Here is a tiny trained network, its code and every weight. The questions are about switching its units off for an input and a class, where a switched-off unit gives its printed mean instead of its output.

import numpy as np


def w(rows, s, z=0):
    codes = np.array(rows[::2]) - 128.0
    scale = np.full(codes.shape[1], s)
    scale[-1] = z or s
    return codes * scale


def f(y):
    return np.maximum(y, 0)


def log_softmax(a):
    a = a - a.max(-1, keepdims=True)
    return a - np.log(np.exp(a).sum(-1, keepdims=True))


def net(x, mask):
    res = np.array(x, float).reshape(1, 6) / 4 @ E
    y = f(res @ A[0][:, :-1].T + A[0][:, -1])
    res = res + np.where(mask, y, B[0][:, -1]) @ B[0][:, :-1]
    return log_softmax(res[-1] @ U[:, :-1].T + U[:, -1])


A, B = {}, {}
E = w([
[98,159,196,98,161,20,123,84,172],'x0',
[167,181,206,183,214,180,149,131,131],'x1',
[207,135,180,150,136,197,189,70,2],'x2',
[85,202,173,162,74,159,114,212,94],'x3',
[160,111,50,229,122,117,116,153,99],'x4',
[138,71,195,160,93,81,141,153,87],'x5',
],0.0084)
A[0] = w([
[167,67,100,194,181,214,128,159,162,60],'n0',
[116,222,135,178,121,158,112,207,135,177],'n1',
[122,190,166,181,128,134,128,184,114,113],'n2',
[99,154,31,79,78,177,113,152,135,84],'n3',
[88,120,131,121,103,43,107,177,220,146],'n4',
[112,148,184,114,145,105,119,169,202,104],'n5',
[155,144,188,157,175,172,140,126,154,106],'n6',
[144,128,172,93,141,136,137,76,101,87],'n7',
[122,158,33,92,159,175,118,104,249,2],'n8',
],0.019,0.0048)
B[0] = w([
[106,117,152,96,94,210,137,178,95,193],'n0',
[141,144,178,106,150,93,138,65,140,207],'n1',
[103,138,109,119,167,110,109,100,165,191],'n2',
[126,106,192,117,131,184,145,133,99,207],'n3',
[135,131,6,170,119,137,121,165,108,251],'n4',
[148,80,85,170,122,115,123,164,113,199],'n5',
[113,127,152,90,98,169,127,98,113,201],'n6',
[126,156,158,129,157,176,123,129,141,190],'n7',
[142,144,70,175,142,8,113,106,154,226],'n8',
],0.014,0.02)
U = w([
[183,183,63,149,215,3,89,130,159,57],'0',
[144,220,243,21,192,182,149,95,120,85],'1',
[157,115,55,132,94,180,114,234,49,251],'2',
],0.0057,0.0021)

Each question gives the input, the list of numbers given to net, and the class t.
The units are the neurons (one row each of A and B). Each row of codes is followed by its name. A weight is (code - 128) times the scale printed after its matrix; where a second scale follows, it is the last column's (A, B and U).
mask holds one flag per neuron, in row order. A switched-off neuron (its flag False) gives its mean, the last column of its row in B, instead of its output. The means were averaged over made-up inputs and are rounded, as every weight is.
A unit's drop is (log p(t) with every unit on - log p(t) with that unit switched off) / (log p(t) with every unit on - log p(t) with every unit switched off).
The circuit of an input: a set's keep is (log p(t) with only the set's units on - log p(t) with every unit switched off) / (log p(t) with every unit on - log p(t) with every unit switched off). Starting from all 9 units, units are removed one at a time, each time the one whose removal leaves the highest keep (on an exact tie, the one counted first), for as long as the keep stays at least 0.8.
units of the circuit, in order: the units of the circuit, biggest drop first
k most important neurons: the k neurons with the biggest drops, biggest first
drop of u: that unit's drop, to one decimal
input [5,0,-1,-3,5,2], class 2: 3 most important neurons	(n8, n1, n2)
input [-4,2,-8,6,-3,0], class 0: units of the circuit, in order	(n1)
input [7,-6,8,1,0,1], class 1: 2 most important neurons	(n4, n8)
input [-4,8,-8,5,7,-1], class 1: 2 most important neurons	(n1, n0)
input [-3,-6,6,-1,0,-3], class 1: 4 most important neurons	(n4, n5, n8, n3)
input [2,-4,-1,-5,-6,4], class 2: 4 most important neurons	(n8, n1, n2, n4)
input [-7,-6,8,-4,-5,5], class 1: 4 most important neurons	(n4, n5, n7, n8)
input [6,7,3,-8,4,-6], class 1: 2 most important neurons	(n4, n6)
input [-8,3,-6,6,-6,8], class 0: 2 most important neurons	(n1, n2)
input [-1,5,-8,-1,-3,8], class 2: 2 most important neurons	(n8, n4)
input [-2,3,1,-2,2,0], class 1: 3 most important neurons	(n4, n5, n8)
input [-4,1,-5,3,-6,-6], class 0: drop of n3	0.0
input [8,8,2,5,2,3], class 1: drop of n8	0.2
input [0,6,1,-4,2,-1], class 1: drop of n4	0.9
input [-7,4,1,3,8,-1], class 1: most important neuron	(n1)
